Here is a tiny trained network, its code and every weight. The questions are about switching its units off for an input and a target symbol, where a switched-off unit gives its printed mean instead of its output.

import numpy as np


def w(rows, s, z=0):
    codes = np.array(rows[::2]) - 128.0
    scale = np.full(codes.shape[1], s)
    scale[-1] = z or s
    return codes * scale


def norm(h):
    return h / np.sqrt((h * h).mean(-1, keepdims=True) + 1e-5)


def f(y):
    return np.maximum(y, 0)


def softmax(a):
    e = np.exp(a - a.max(-1, keepdims=True))
    return e / e.sum(-1, keepdims=True)


def log_softmax(a):
    a = a - a.max(-1, keepdims=True)
    return a - np.log(np.exp(a).sum(-1, keepdims=True))


def net(x, mask):
    ids = ['βγδξπω'.index(c) for c in x.split()]
    T = len(ids)
    res = E[ids] + P[:T]
    u = 0
    for l in range(3):
        r = norm(res)
        for j in range(2):
            rows = slice(3 * j, 3 * j + 3)
            q, k, v = (r @ M[l][rows].T for M in (Q, K, V))
            z = softmax(np.where(np.tri(T) > 0, q @ k.T / 3**0.5, -1e9)) @ v
            o = O[l][rows]
            res = res + np.where(mask[u + j], z, o[:, -1]) @ o[:, :-1]
        u += 2
        y = f(norm(res) @ A[l][:, :-1].T + A[l][:, -1])
        res = res + np.where(mask[u : u + 4], y, B[l][:, -1]) @ B[l][:, :-1]
        u += 4
    return log_softmax(norm(res)[-1] @ U[:, :-1].T + U[:, -1])


Q, K, V, O, A, B = {}, {}, {}, {}, {}, {}
E = w([
[122,72,154,137,150,47,92],'β',
[148,223,20,65,106,154,76],'γ',
[93,158,189,186,43,77,133],'δ',
[190,51,173,145,52,143,118],'ξ',
[91,104,152,172,151,152,76],'π',
[175,170,252,121,150,98,159],'ω',
],0.0023)
P = w([
[249,145,88,168,117,103,67],'0',
[209,124,77,170,173,134,121],'1',
[180,117,78,163,146,125,123],'2',
[158,127,96,145,137,120,118],'3',
[142,126,120,134,131,125,110],'4',
[125,123,135,126,129,130,107],'5',
[115,122,155,115,120,131,105],'6',
[108,128,171,106,117,132,109],'7',
[91,129,183,100,118,133,111],'8',
[88,128,195,91,108,132,106],'9',
[76,130,209,93,106,138,106],'10',
[70,133,223,80,102,137,111],'11',
[56,128,237,80,94,139,120],'12',
],0.0018)
Q[0] = w([
[164,176,153,102,61,158,68],'0.h1',
[106,198,167,90,78,211,111],'0.h1',
[142,74,90,149,186,102,151],'0.h1',
[221,100,137,101,54,116,140],'0.h2',
[159,120,96,161,150,91,254],'0.h2',
[130,137,188,101,91,113,35],'0.h2',
],0.0038)
K[0] = w([
[196,181,111,102,84,130,67],'0.h1',
[112,195,81,77,107,140,66],'0.h1',
[104,82,181,173,154,123,141],'0.h1',
[3,129,155,100,151,135,146],'0.h2',
[82,30,152,202,137,172,133],'0.h2',
[73,192,101,62,100,152,98],'0.h2',
],0.0042)
V[0] = w([
[128,76,218,189,174,70,134],'0.h1',
[136,98,24,76,134,132,114],'0.h1',
[158,37,179,204,67,139,117],'0.h1',
[107,44,138,201,186,91,119],'0.h2',
[186,29,149,148,101,174,211],'0.h2',
[169,160,5,38,101,88,116],'0.h2',
],0.0023)
O[0] = w([
[194,158,17,181,131,205,79,146],'0.h1',
[81,146,221,138,109,121,156,127],'0.h1',
[191,184,40,188,224,126,139,250],'0.h1',
[191,183,141,164,134,141,49,107],'0.h2',
[77,151,211,126,145,108,6,108],'0.h2',
[91,138,196,39,68,151,244,191],'0.h2',
],0.0024,0.0014)
A[0] = w([
[147,224,50,204,160,225,49,89],'0.n1',
[19,8,202,47,138,35,183,120],'0.n2',
[96,133,235,8,128,162,238,254],'0.n3',
[205,54,115,253,225,95,155,159],'0.n4',
],0.0017,0.00091)
B[0] = w([
[86,150,126,81,135,182,217,199],'0.n1',
[69,217,63,158,117,133,129,212],'0.n2',
[131,102,3,192,136,97,111,254],'0.n3',
[37,112,180,71,75,89,137,232],'0.n4',
],0.0026,0.0021)
Q[1] = w([
[71,182,118,122,170,16,120],'1.h1',
[116,12,216,253,169,156,156],'1.h1',
[163,118,63,134,120,207,153],'1.h1',
[109,221,157,117,183,150,212],'1.h2',
[124,71,215,223,183,128,193],'1.h2',
[121,168,114,165,95,183,178],'1.h2',
],0.007)
K[1] = w([
[204,99,80,84,82,184,171],'1.h1',
[124,174,126,142,149,181,2],'1.h1',
[99,102,206,197,201,64,133],'1.h1',
[190,19,85,207,90,126,108],'1.h2',
[148,152,102,167,146,181,5],'1.h2',
[123,58,136,168,168,40,94],'1.h2',
],0.0065)
V[1] = w([
[145,185,211,174,75,187,220],'1.h1',
[197,86,159,147,171,89,76],'1.h1',
[22,253,100,127,153,62,75],'1.h1',
[47,115,190,188,101,86,48],'1.h2',
[99,174,109,62,33,225,89],'1.h2',
[166,238,228,163,164,137,207],'1.h2',
],0.002)
O[1] = w([
[92,228,122,178,45,201,90,40],'1.h1',
[221,97,160,110,122,153,143,236],'1.h1',
[119,166,69,167,210,61,222,135],'1.h1',
[133,123,37,117,71,69,191,2],'1.h2',
[123,117,47,151,80,253,78,170],'1.h2',
[129,211,225,253,110,123,186,110],'1.h2',
],0.0021,0.00029)
A[1] = w([
[27,168,95,151,117,93,171,228],'1.n1',
[47,131,136,44,178,230,213,1],'1.n2',
[5,164,183,53,103,149,116,118],'1.n3',
[97,78,227,87,120,126,230,144],'1.n4',
],0.0024,0.0013)
B[1] = w([
[80,120,118,54,98,121,65,250],'1.n1',
[99,162,109,155,167,220,253,150],'1.n2',
[58,95,57,117,133,83,212,198],'1.n3',
[124,106,115,83,119,136,51,161],'1.n4',
],0.0029,0.0025)
Q[2] = w([
[110,8,90,99,146,9,97],'2.h1',
[39,37,62,122,62,122,167],'2.h1',
[253,126,140,124,211,192,144],'2.h1',
[150,181,179,100,73,54,174],'2.h2',
[241,163,116,80,142,110,96],'2.h2',
[26,113,36,47,68,111,19],'2.h2',
],0.0053)
K[2] = w([
[133,68,76,2,165,95,204],'2.h1',
[76,75,12,91,85,161,150],'2.h1',
[204,52,249,186,199,125,94],'2.h1',
[90,236,84,81,74,157,125],'2.h2',
[75,172,144,89,207,244,118],'2.h2',
[92,38,160,115,91,84,186],'2.h2',
],0.0065)
V[2] = w([
[204,88,102,232,107,63,220],'2.h1',
[73,178,198,243,91,122,56],'2.h1',
[179,48,170,169,208,109,3],'2.h1',
[149,111,51,158,105,91,200],'2.h2',
[71,93,161,161,64,175,186],'2.h2',
[199,165,98,170,41,71,90],'2.h2',
],0.0019)
O[2] = w([
[75,131,92,75,29,116,20,53],'2.h1',
[124,63,20,12,119,68,130,35],'2.h1',
[33,155,72,106,34,49,143,5],'2.h1',
[66,105,157,34,114,108,103,130],'2.h2',
[197,164,101,83,134,95,105,95],'2.h2',
[77,131,165,51,77,181,251,234],'2.h2',
],0.0021,0.0012)
A[2] = w([
[174,79,177,41,32,188,29,65],'2.n1',
[61,120,68,58,163,216,111,167],'2.n2',
[113,66,175,177,196,235,99,65],'2.n3',
[131,104,127,30,136,2,116,2],'2.n4',
],0.0025,0.0023)
B[2] = w([
[60,115,171,54,195,182,69,206],'2.n1',
[155,97,170,181,124,85,103,254],'2.n2',
[135,167,41,117,87,91,106,167],'2.n3',
[216,3,117,75,162,80,204,151],'2.n4',
],0.004,0.0023)
U = w([
[197,25,129,93,163,31,184,2],'β',
[83,81,100,189,205,223,252,135],'γ',
[107,217,32,67,47,114,163,169],'δ',
[101,77,185,66,131,210,40,149],'ξ',
[137,141,15,211,186,92,27,43],'π',
[150,212,255,190,101,99,166,242],'ω',
],0.0057,0.00098)

Each question gives the input, a string of symbols that net reads in full, and the target symbol t.
The units are the heads (3 rows each of Q, K, V and O) and the neurons (one row each of A and B). Each row of codes is followed by its name. A weight is (code - 128) times the scale printed after its matrix; where a second scale follows, it is the last column's (O, A, B and U).
mask holds one flag per unit, layer by layer, with each layer's heads first. A switched-off unit (its flag False) gives its mean, the last column of its rows in O or B, instead of its output. The means were averaged over made-up inputs and are rounded, as every weight is.
A unit's drop is (log p(t) with every unit on - log p(t) with that unit switched off) / (log p(t) with every unit on - log p(t) with every unit switched off).
The circuit of an input: a set's keep is (log p(t) with only the set's units on - log p(t) with every unit switched off) / (log p(t) with every unit on - log p(t) with every unit switched off). Starting from the 12 units with the biggest drops (on a tie, the unit counted first), units are removed one at a time, each time the one whose removal leaves the highest keep (on an exact tie, the one counted first), for as long as the keep stays at least 0.8.
circuit, biggest first: the units of the circuit, biggest drop first
top k neurons in layer l: the k neurons of layer l with the biggest drops, biggest first
which heads matter: for each layer, one digit per head in row order, 1 if its drop is at least 0.15 and else 0, layers parted by /
input ω β γ β ξ π π ξ ξ γ, target β: which heads matter	11 / 10 / 00
input β γ ξ β ξ β γ, target ξ: circuit, biggest first	(1.h1; 0.h1; 2.n1)
input β π ω ξ ξ ω, target ξ: which heads matter	10 / 11 / 10
input ξ π ω ξ π β ω ξ δ, target δ: circuit, biggest first	(0.h2; 2.h1; 2.n2; 1.h2)
input β δ π ξ δ β δ, target β: top 2 neurons in layer 0	(0.n2; 0.n1)
input ξ π π ξ, target π: circuit, biggest first	(0.h2)
input β ξ ξ, target ξ: which heads matter	00 / 00 / 00
input γ π ξ ω ω δ β γ β γ ω ω, target β: which heads matter	10 / 01 / 00
input ξ ω ξ ξ β β ξ, target β: circuit, biggest first	(1.h1; 1.h2)
input δ γ β δ β, target π: circuit, biggest first	(0.h1; 2.n3; 2.h1; 0.h2)
input π β ω ξ ω ξ, target ω: top 3 neurons in layer 1	(1.n1; 1.n4; 1.n3)
input ξ δ π δ β β π π, target π: which heads matter	11 / 00 / 00
input δ π ξ ξ, target ξ: which heads matter	00 / 00 / 10
input γ ξ π ξ β π ω γ β ξ ξ β ξ, target β: top neuron in layer 1	(1.n1)
input δ γ ω π γ, target ω: which heads matter	10 / 01 / 10
input β γ γ, target γ: which heads matter	11 / 01 / 10
input π π γ π β ξ δ ξ β π, target γ: top 2 neurons in layer 0	(0.n1; 0.n3)
input δ β ξ δ ξ ξ γ ξ γ ξ, target γ: which heads matter	01 / 01 / 10
input ω β γ β ω, target β: which heads matter	00 / 00 / 10
input ξ ξ δ β π γ γ, target γ: top neuron in layer 1	(1.n2)
input π ξ ξ π δ β β β β δ π β β, target β: which heads matter	01 / 00 / 10
input δ β β δ, target β: which heads matter	00 / 01 / 10
input ξ ω π ξ ξ γ ξ ξ ω π, target γ: top 2 neurons in layer 0	(0.n3; 0.n1)
input β ξ ω β β ξ ξ ω δ ξ δ π ξ, target δ: top 2 neurons in layer 0	(0.n1; 0.n3)
